array([[ 0.19, -7.17,  0.30, -5.70, -6.34,  2.48],
       [-1.86,  6.07,  1.45,  3.89,  5.09, -3.16],
       [ 3.86, -2.30,  4.42, -5.29,  4.03,  3.58]]) | -6.34

array([[-1.76, -0.07,  0.06, -3.21],
       [-1.21, -2.87,  0.60,  0.57],
       [-0.75,  1.36, -0.29, -7.70]]) | 0.06

array([[ 0.14, -1.44,  0.60,  1.85,  1.17, -1.21, -2.12],
       [-0.51, -1.21,  0.01,  1.55,  1.39, -0.60, -0.81],
       [-4.13,  1.82, -2.98, -6.97, -0.23,  7.44,  0.84]]) | -1.21

array([[-1.12,  4.68, -4.34, -0.11,  3.46],
       [ 3.22, -3.13,  3.37, -1.40, -4.42],
       [-0.13,  5.73, -4.53, -2.60,  1.01]]) | -0.11

array([[ 7.07,  5.22, -1.32,  3.02,  2.48],
       [ 4.46,  3.57,  1.33,  2.76,  0.13],
       [-1.91,  3.28, -0.17,  1.45,  0.70]]) | 3.02

array([[-4.33, -1.35, -1.33,  5.98,  3.48, -3.67, -2.23],
       [ 4.07,  4.53,  2.73,  5.63, -1.50,  2.56,  1.02],
       [-1.88,  2.53,  3.15, -4.53,  0.23,  1.53,  4.04]]) | -3.67

array([[ 0.99, -6.34, -1.69,  1.77],
       [ 3.74, -1.75, -1.58,  3.42],
       [ 4.42, -1.66, -1.76, -2.67]]) | -1.69

array([[-5.20,  2.17, -7.32, -5.66, -6.14,  0.97],
       [ 1.91, -1.07,  2.26,  1.78,  2.26,  0.34],
       [-1.71,  0.51, -2.72, -2.08, -2.01,  0.83]]) | -6.14
---
[ 5.53 -7.82 -0.05 -4.88  4.58  1.79  4.43] gives 4.43
[ 0.47  6.66 -1.27  4.84 -4.65 -2.23 -5.05] gives -5.05
[ 0.59 -6.16  6.18 -1.78 -4.12  7.03 -0.05] gives -0.05
[ 0.66 -4.01 -3.69  1.76 -2.82  6.13  0.59] gives 0.59
[-2.76 -3.20 -0.51  3.01 -3.65  2.35 -7.64] gives -7.64
[ 4.74  6.34 -5.23  7.90 -4.34] gives -4.34
[ 4.82  4.25 -0.72 -6.57] gives -6.57
[ 3.32  5.98  1.91 -2.61] gives -2.61
---
363,417,374,342,231,804,548 Out: 363, 548

50,52,43,36,46,48
4,79,65,38,56,67
17,69,59,41,54,61
Out: 50, 61

-4,-24,23,25,2
-17,20,36,7,-7
8,-33,47,23,47
Out: -4, 47

204,59,140,148,231,217,211 Out: 204, 211

23,80,94,87,63,76,82 Out: 23, 82

24,66,28,79 Out: 24, 79
---
[[-2.18 -2.43  6.66  8.03]
 [ 3.08  3.59  4.44 -3.53]
 [ 2.09  6.02  2.52 -2.58]] >> 6.02

[[-1.28  3.79 -3.87 -1.87 -2.32 -6.86 -3.62]
 [-3.78 -3.01 -0.06  2.59  0.14 -2.09 -4.74]
 [-3.44 -0.51  2.24  2.04  0.21  2.91  0.82]] >> 0.21

[[-0.48 -5.69  4.10  5.16 -0.60 -0.90  4.21]
 [ 2.37  3.40 -3.84  0.23 -6.87  3.00 -0.55]
 [ 2.04  0.59  7.56 -7.29 -4.34 -3.23  4.35]] >> -4.34

[[ 0.88  2.78 -2.98  0.88  0.63  2.97 -0.30]
 [ 3.05  1.10  5.98  0.57  4.75 -0.73  4.98]
 [ 3.09 -4.96  0.64  1.09  6.58 -2.36  5.40]] >> 6.58

[[-1.81 -1.57 -2.72  1.93 -1.53]
 [-3.04  6.51 -1.50 -1.62  0.02]
 [-0.04  4.91  1.06 -3.85  0.53]] >> 1.06

[[ 2.34  0.52  6.09 -4.81]
 [ 4.07  2.88  6.49  0.18]
 [-4.30  0.70 -3.81  0.34]] >> 0.70
---
[[-1.75 -1.99 -5.13  2.90 -1.95  3.40  6.12]
 [-0.02 -4.64 -1.59  2.09 -2.27  5.13  1.61]
 [-1.33 -6.03 -1.98  0.95  2.53  4.06 -2.85]] Out: 2.09, 6.12

[[ 0.92 -1.28 -1.38 -2.85  1.88 -0.66 -0.25]
 [-1.45  7.04  4.01  5.98  3.09  2.66  6.56]
 [ 3.03 -2.15  0.24  3.22  1.67  0.06  2.01]] Out: 5.98, 7.04

[-2.50 -3.15 -0.70 -6.51 -4.26] Out: -0.70, -0.70

[ 6.77 -5.01  2.52 -1.65 -7.53  2.19 -5.17] Out: -1.65, 6.77

[ 1.99  5.67  0.44  3.56  2.59 -7.59  6.56] Out: 3.56, 6.56

[[ 1.48  1.86 -7.85 -3.19  1.05 -2.15 -2.04]
 [-1.41 -2.72 -0.04  0.76 -1.38  1.69  3.31]
 [-1.03 -0.34  0.56  4.55 -0.35  1.87  0.06]] Out: 0.76, 4.55

[-2.06 -0.74  2.45 -5.09 -7.33  3.43  0.64] Out: -5.09, 3.43

[[-0.60 -2.88  3.05  2.06  7.19]
 [-6.54  5.89 -6.63  0.96 -6.03]
 [ 4.70  2.01  4.37 -3.61  3.96]] Out: -6.63, 7.19

[ 2.90 -1.70  6.12 -1.34  5.01] Out: 6.12, 6.12

[-4.58  0.53  2.53  1.73  6.97  1.38 -1.20] Out: 1.73, 6.97
---
((-0.03, 0.04, 0.02, 0.06), (-0.43, 0.15, -0.24, -2.15), (1.69, 0.46, -5.80, -3.26)) ⇒ 1.69, -5.80
((-0.38, 0.68, -0.80, 2.93, 2.13, 2.22), (-3.03, 3.66, -3.09, -1.12, 2.32, -0.47), (-0.61, -0.24, 4.60, -4.57, -7.16, -8.08)) ⇒ 4.60, -8.08
((6.74, 4.59, 7.03, 4.11, 5.95, 2.70), (2.14, -3.59, 1.79, -0.87, 1.38, -3.47), (-0.24, -2.63, -0.09, -5.33, 2.01, -5.20)) ⇒ 7.03, -5.33
((0.08, 0.57, -1.22, -2.31, 3.95, 3.52, -6.05), (2.37, 4.18, -1.79, -4.05, -1.42, -0.77, -0.36), (-1.91, 6.22, 1.21, -4.48, 2.37, 1.79, -6.89)) ⇒ 6.22, -6.89
((-7.49, 6.89, 0.27, -2.01), (-5.67, 4.44, -2.97, 3.13), (-3.65, 4.22, -5.75, 7.83)) ⇒ 7.83, -7.49
(-1.38, -0.85, -4.95, -0.01, -6.38, 3.64) ⇒ 3.64, -6.38
---
[[-1.10  0.34  3.71 -1.92 -4.84 -5.92]
 [-1.45  1.53 -1.20 -1.53  0.69 -1.02]
 [ 3.55 -4.11  2.19 -1.15 -2.05  0.52]]	-1.10, 0.52

[[-2.53  3.85 -1.99 -3.97  3.71  1.15]
 [ 1.12 -0.27 -1.73 -5.74 -3.29  0.88]]	-2.53, 0.88

[-0.95  4.90  6.47  3.66]	-0.95, 3.66

[[ 7.40  2.70  5.99 -2.18  2.08]
 [ 2.54  2.59 -3.37 -7.53  3.82]]	7.40, 3.82

[[-7.59 -0.82  1.41  2.85]
 [-8.00  1.97  2.00  0.34]
 [-0.14 -3.69 -4.30  1.29]]	-7.59, 1.29

[ 6.63  4.49  2.17  5.26 -7.30 -2.55  0.91]	6.63, 0.91

[-1.27  7.87 -1.42  0.43]	-1.27, 0.43
---
[[ 1.60 -4.24  4.50  2.00  5.78 -6.42  6.00]
 [-7.84 -6.37  3.55 -6.67 -3.88 -5.27 -4.01]
 [-5.72 -5.22  0.21  0.21 -5.07  1.40 -4.37]] >> -4.24

[ 1.33  6.95 -1.93 -4.74] >> 6.95

[3.36 4.25 0.75 2.42 0.07 5.69 0.40] >> 4.25

[[-1.20 -0.42 -6.69 -3.10]
 [-1.49 -0.14 -5.48 -1.99]
 [-0.81 -1.51 -0.62 -2.15]] >> -0.42

[ 1.60 -3.16 -8.01  1.46  4.83  4.28] >> -3.16

[-0.07 -5.99 -4.03 -2.07] >> -5.99
